Below are the code and all the weights of a small trained network. Each question names an input and a target symbol and asks about switching units off, where a switched-off unit gives its printed mean instead of its output.

import numpy as np


def w(rows, s, z=0):
    codes = np.array(rows[::2]) - 128.0
    scale = np.full(codes.shape[1], s)
    scale[-1] = z or s
    return codes * scale


def f(y):
    return y / 2 * (1 + np.tanh(0.7978845608 * (y + 0.044715 * y**3)))


def softmax(a):
    e = np.exp(a - a.max(-1, keepdims=True))
    return e / e.sum(-1, keepdims=True)


def log_softmax(a):
    a = a - a.max(-1, keepdims=True)
    return a - np.log(np.exp(a).sum(-1, keepdims=True))


def net(x, mask):
    ids = ['δεθμξπτφψω'.index(c) for c in x.split()]
    T = len(ids)
    res = E[ids] + P[:T]
    r = res
    for j in range(3):
        rows = slice(3 * j, 3 * j + 3)
        q, k, v = (r @ M[0][rows].T for M in (Q, K, V))
        z = softmax(np.where(np.tri(T) > 0, q @ k.T / 3**0.5, -1e9)) @ v
        o = O[0][rows]
        res = res + np.where(mask[j], z, o[:, -1]) @ o[:, :-1]
    y = f(res @ A[0][:, :-1].T + A[0][:, -1])
    res = res + np.where(mask[3:7], y, B[0][:, -1]) @ B[0][:, :-1]
    return log_softmax(res[-1] @ U[:, :-1].T + U[:, -1])


Q, K, V, O, A, B = {}, {}, {}, {}, {}, {}
E = w([
[147,113,143,196,102,137,110,54,75],'δ',
[83,141,57,130,103,120,125,102,103],'ε',
[122,111,82,111,105,120,92,76,112],'θ',
[138,92,146,173,144,169,135,234,99],'μ',
[155,55,82,213,99,61,164,143,195],'ξ',
[162,63,165,116,196,129,95,108,250],'π',
[122,140,153,73,107,90,149,195,149],'τ',
[170,144,237,107,129,88,160,110,182],'φ',
[108,168,179,159,140,103,210,133,173],'ψ',
[112,160,62,153,220,116,128,77,107],'ω',
],0.022)
P = w([
[208,92,81,75,56,244,216,133,160],'0',
[91,49,170,110,127,126,155,138,140],'1',
[80,85,187,114,139,68,112,150,94],'2',
[104,137,165,111,170,77,115,165,103],'3',
[176,210,121,137,118,58,64,204,121],'4',
[243,228,97,139,154,34,44,244,224],'5',
],0.011)
Q[0] = w([
[107,108,15,199,107,168,75,91,42],'h1',
[227,209,84,158,95,127,98,152,182],'h1',
[88,165,106,60,140,179,86,1,4],'h1',
[34,66,112,87,141,144,161,4,15],'h2',
[166,176,58,175,89,135,120,73,142],'h2',
[103,202,104,114,122,124,35,102,35],'h2',
[132,139,84,114,123,253,105,118,136],'h3',
[96,123,208,113,172,119,111,201,155],'h3',
[178,130,100,152,116,112,123,167,158],'h3',
],0.014)
K[0] = w([
[89,36,148,103,83,155,195,117,155],'h1',
[15,100,189,150,137,63,61,127,104],'h1',
[128,86,129,88,84,236,180,106,103],'h1',
[147,129,57,136,101,247,170,104,154],'h2',
[20,73,98,158,139,124,130,140,97],'h2',
[83,72,138,137,141,206,168,78,154],'h2',
[153,81,154,81,109,164,100,146,130],'h3',
[148,220,144,123,192,86,159,158,147],'h3',
[91,122,153,141,147,59,70,148,119],'h3',
],0.015)
V[0] = w([
[191,127,178,223,116,117,136,83,96],'h1',
[108,122,82,177,186,203,165,169,67],'h1',
[86,169,156,171,78,122,219,202,134],'h1',
[100,86,110,117,94,152,73,170,137],'h2',
[128,109,176,141,168,159,122,169,194],'h2',
[127,162,128,112,201,135,137,90,131],'h2',
[122,147,123,79,92,75,171,75,143],'h3',
[165,79,137,9,90,112,98,142,80],'h3',
[57,137,73,139,87,89,158,99,110],'h3',
],0.012)
O[0] = w([
[77,100,162,29,19,96,161,145,94,158],'h1',
[160,201,157,151,61,56,71,151,179,32],'h1',
[162,103,123,63,127,113,98,55,156,242],'h1',
[72,82,76,145,159,143,98,169,192,140],'h2',
[57,128,198,165,122,137,106,130,120,225],'h2',
[154,181,126,191,99,100,165,52,75,3],'h2',
[153,186,144,80,215,138,117,131,148,194],'h3',
[130,135,144,179,220,53,134,141,73,67],'h3',
[147,127,90,72,163,163,151,137,247,165],'h3',
],0.011,0.0053)
A[0] = w([
[122,206,254,102,69,163,248,158,172,77],'n1',
[144,177,228,114,121,171,207,251,31,254],'n2',
[76,105,116,37,172,247,147,75,121,142],'n3',
[130,149,182,154,63,107,179,238,232,21],'n4',
],0.0062,0.0023)
B[0] = w([
[102,90,9,125,160,131,52,240,146,199],'n1',
[138,140,124,92,184,135,136,51,234,201],'n2',
[189,217,132,206,80,181,122,150,23,252],'n3',
[101,110,156,105,88,1,87,6,13,215],'n4',
],0.0077,0.012)
U = w([
[146,170,133,177,100,73,166,88,112,164],'δ',
[134,123,125,131,140,106,128,80,209,107],'ε',
[123,80,57,157,152,134,46,33,80,1],'θ',
[152,108,130,170,114,87,108,130,3,87],'μ',
[120,66,118,116,106,73,196,95,127,203],'ξ',
[67,138,138,173,123,118,141,77,132,149],'π',
[172,96,150,159,158,59,161,223,75,184],'τ',
[148,152,201,94,148,100,134,42,134,122],'φ',
[132,161,182,118,110,167,67,174,115,140],'ψ',
[88,151,144,131,137,83,65,83,140,82],'ω',
],0.006,0.0081)

Each question gives the input, a string of symbols that net reads in full, and the target symbol t.
The units are the heads (3 rows each of Q, K, V and O) and the neurons (one row each of A and B). Each row of codes is followed by its name. A weight is (code - 128) times the scale printed after its matrix; where a second scale follows, it is the last column's (O, A, B and U).
mask holds one flag per unit, heads first, then neurons. A switched-off unit (its flag False) gives its mean, the last column of its rows in O or B, instead of its output. The means were averaged over made-up inputs and are rounded, as every weight is.
A unit's drop is (log p(t) with every unit on - log p(t) with that unit switched off) / (log p(t) with every unit on - log p(t) with every unit switched off).
The circuit of an input: a set's keep is (log p(t) with only the set's units on - log p(t) with every unit switched off) / (log p(t) with every unit on - log p(t) with every unit switched off). Starting from all 7 units, units are removed one at a time, each time the one whose removal leaves the highest keep (on an exact tie, the one counted first), for as long as the keep stays at least 0.8.
circuit, biggest first: the units of the circuit, biggest drop first
top k neurons: the k neurons with the biggest drops, biggest first
heads that matter: for each layer, one digit per head in row order, 1 if its drop is at least 0.15 and else 0, layers parted by /
input ξ τ θ φ τ μ, target φ: circuit, biggest first => (h2 n2)
input μ ω ω π δ, target δ: circuit, biggest first => (h2 h1)
input ξ τ ω ξ ξ δ, target δ: circuit, biggest first => (h2)
input φ ε ε, target μ: circuit, biggest first => (n3 h1)
input π π θ φ ω μ, target ω: top 2 neurons => (n2 n4)
input π ψ τ ε, target π: heads that matter => 110
input ξ τ δ ξ ε, target θ: heads that matter => 100
input θ ε ω θ, target τ: circuit, biggest first => (h1 h3)
input μ ξ θ τ ω, target ψ: circuit, biggest first => (h2 n4)
input θ ε θ ω ω, target ε: top 2 neurons => (n3 n4)
input ω ω ω ψ, target ω: heads that matter => 100
input ω ψ ω, target δ: heads that matter => 110
input ξ τ δ, target ψ: circuit, biggest first => (h2 n4 h3)
input ω τ π, target ω: circuit, biggest first => (h1 n4 h2)
input ω ξ ψ τ, target ψ: heads that matter => 101
input μ ω ξ ψ θ φ, target ψ: circuit, biggest first => (h1 n3 h3 n4)
input φ π θ ε μ, target μ: heads that matter => 101
input ω μ ψ ω δ, target ω: top 2 neurons => (n3 n4)
input ω ξ π δ δ, target ψ: top neuron => (n4)
input ε φ ε θ, target ε: circuit, biggest first => (h1 h3 h2)
input π π μ θ ω ω, target ω: circuit, biggest first => (h1 h2)
input ψ δ θ, target φ: circuit, biggest first => (h1 h2)
input ω ψ ψ θ ψ θ, target φ: circuit, biggest first => (h2 h1)
input ψ δ ω δ, target φ: circuit, biggest first => (h1 h2)
input δ ξ θ τ μ ω, target τ: top 2 neurons => (n2 n4)
input ω δ φ, target ω: heads that matter => 100
input ξ ξ ψ ψ ε π, target ψ: top 3 neurons => (n3 n4 n1)
input δ φ δ, target ξ: top 2 neurons => (n3 n2)
